Here is a tiny trained network, its code and every weight. The questions are about switching its units off for an input and a class, where a switched-off unit gives its printed mean instead of its output.

import numpy as np


def w(rows, s, z=0):
    codes = np.array(rows[::2]) - 128.0
    scale = np.full(codes.shape[1], s)
    scale[-1] = z or s
    return codes * scale


def f(y):
    return y / 2 * (1 + np.tanh(0.7978845608 * (y + 0.044715 * y**3)))


def log_softmax(a):
    a = a - a.max(-1, keepdims=True)
    return a - np.log(np.exp(a).sum(-1, keepdims=True))


def net(x, mask):
    res = np.array(x, float).reshape(1, 4) / 4 @ E
    y = f(res @ A[0][:, :-1].T + A[0][:, -1])
    res = res + np.where(mask, y, B[0][:, -1]) @ B[0][:, :-1]
    return log_softmax(res[-1] @ U[:, :-1].T + U[:, -1])


A, B = {}, {}
E = w([
[62,179,13,244,38,138,110,85,185,52],'x0',
[238,75,166,68,43,123,15,124,246,95],'x1',
[37,216,162,83,171,31,99,250,214,103],'x2',
[99,192,52,3,104,225,40,161,59,134],'x3',
],0.0054)
A[0] = w([
[97,204,129,109,146,81,115,212,170,110,102],'N0',
[215,111,121,107,83,129,33,131,212,104,84],'N1',
[156,76,201,227,161,29,219,92,185,111,40],'N2',
[133,58,191,232,141,32,201,94,187,126,34],'N3',
[90,182,48,215,50,145,116,109,160,38,29],'N4',
[84,161,33,207,54,149,100,105,171,60,44],'N5',
[175,74,111,155,112,207,151,45,89,132,104],'N6',
[178,57,103,165,96,201,150,59,78,141,114],'N7',
[186,87,160,91,56,144,63,128,214,96,105],'N8',
[130,133,126,121,129,119,131,118,126,123,128],'N9',
[65,180,102,179,203,151,195,138,64,156,121],'N10',
[64,164,107,160,173,145,205,138,62,153,112],'N11',
[68,181,105,172,176,132,197,132,44,151,124],'N12',
[84,202,69,33,110,222,64,147,51,130,2],'N13',
[78,191,152,109,151,61,107,195,174,88,140],'N14',
[52,164,100,163,169,117,202,129,40,159,91],'N15',
[193,63,232,26,204,125,125,196,65,254,7],'N16',
[66,186,125,109,150,64,120,199,201,109,163],'N17',
[182,81,94,150,104,178,149,49,85,156,139],'N18',
[171,66,93,150,93,212,150,28,82,140,132],'N19',
[77,179,136,113,169,66,127,205,203,90,135],'N20',
[107,159,143,118,125,104,127,179,144,100,23],'N21',
[166,67,120,136,123,190,141,61,87,150,32],'N22',
],0.0056,0.0015)
B[0] = w([
[94,147,165,167,113,128,102,177,98,163,180],'N0',
[184,53,120,85,96,74,133,86,170,108,204],'N1',
[121,200,33,67,139,221,72,104,159,168,226],'N2',
[133,206,46,63,140,228,83,101,158,165,216],'N3',
[128,155,163,151,189,123,220,65,87,32,195],'N4',
[127,163,157,141,197,134,228,84,93,44,196],'N5',
[95,138,162,183,122,108,100,168,102,167,192],'N6',
[75,148,179,171,119,103,96,196,92,176,199],'N7',
[181,38,118,77,75,66,128,94,180,102,207],'N8',
[131,130,132,124,122,131,127,133,126,123,128],'N9',
[180,53,111,94,87,73,110,101,174,119,208],'N10',
[188,57,117,74,77,72,111,99,175,123,197],'N11',
[175,49,118,86,86,70,111,104,182,124,207],'N12',
[131,198,39,67,140,210,75,104,170,165,221],'N13',
[91,131,174,172,123,118,98,175,85,155,193],'N14',
[173,51,116,91,82,79,107,105,181,104,206],'N15',
[120,187,156,157,215,135,254,50,82,8,253],'N16',
[88,129,183,176,125,114,104,174,78,172,199],'N17',
[89,147,185,186,117,110,95,183,89,180,191],'N18',
[95,145,174,163,125,105,92,181,89,181,211],'N19',
[92,145,168,189,122,114,96,180,87,186,198],'N20',
[106,141,144,140,123,120,119,149,109,147,136],'N21',
[99,158,165,170,133,119,113,154,95,150,169],'N22',
],0.0069,0.0061)
U = w([
[96,129,189,203,108,94,79,191,98,183,245],'0',
[165,14,114,87,71,48,114,102,179,111,164],'1',
[126,158,152,146,184,137,251,89,106,42,37],'2',
[126,176,33,84,127,248,64,117,155,165,69],'3',
],0.011,0.0013)

Each question gives the input, the list of numbers given to net, and the class t.
The units are the neurons (one row each of A and B). Each row of codes is followed by its name. A weight is (code - 128) times the scale printed after its matrix; where a second scale follows, it is the last column's (A, B and U).
mask holds one flag per neuron, in row order. A switched-off neuron (its flag False) gives its mean, the last column of its row in B, instead of its output. The means were averaged over made-up inputs and are rounded, as every weight is.
A unit's drop is (log p(t) with every unit on - log p(t) with that unit switched off) / (log p(t) with every unit on - log p(t) with every unit switched off).
The circuit of an input: a set's keep is (log p(t) with only the set's units on - log p(t) with every unit switched off) / (log p(t) with every unit on - log p(t) with every unit switched off). Starting from the 12 units with the biggest drops (on a tie, the unit counted first), units are removed one at a time, each time the one whose removal leaves the highest keep (on an exact tie, the one counted first), for as long as the keep stays at least 0.8.
circuit, biggest first: the units of the circuit, biggest drop first
k most important neurons: the k neurons with the biggest drops, biggest first
drop when u is switched off: that unit's drop, to one decimal
input [-8,-8,-8,-7], class 0: 3 most important neurons -> (N7 N18 N19)
input [8,3,-3,6], class 2: circuit, biggest first -> (N5)
input [-4,3,5,5], class 0: 2 most important neurons -> (N2 N3)
input [7,3,-8,1], class 0: circuit, biggest first -> (N19 N7)
input [-1,0,-3,1], class 0: 3 most important neurons -> (N2 N3 N16)
input [-5,1,5,-6], class 3: circuit, biggest first -> (N2 N3)
input [6,-3,3,4], class 2: 2 most important neurons -> (N4 N5)
input [-7,1,-6,-7], class 2: 3 most important neurons -> (N16 N13 N20)
input [-8,0,2,-8], class 2: 2 most important neurons -> (N16 N13)
input [5,4,-5,2], class 0: 2 most important neurons -> (N16 N19)
input [-5,2,-1,5], class 2: 2 most important neurons -> (N16 N2)
input [1,8,2,8], class 1: 4 most important neurons -> (N8 N1 N2 N3)
input [8,8,1,7], class 1: 2 most important neurons -> (N8 N1)
input [7,0,5,6], class 2: circuit, biggest first -> (N4)
input [-6,0,-3,-8], class 3: drop when N21 is switched off -> 0.0
input [4,2,2,-8], class 3: drop when N2 is switched off -> 0.1
input [0,6,-4,-7], class 3: drop when N3 is switched off -> 0.5
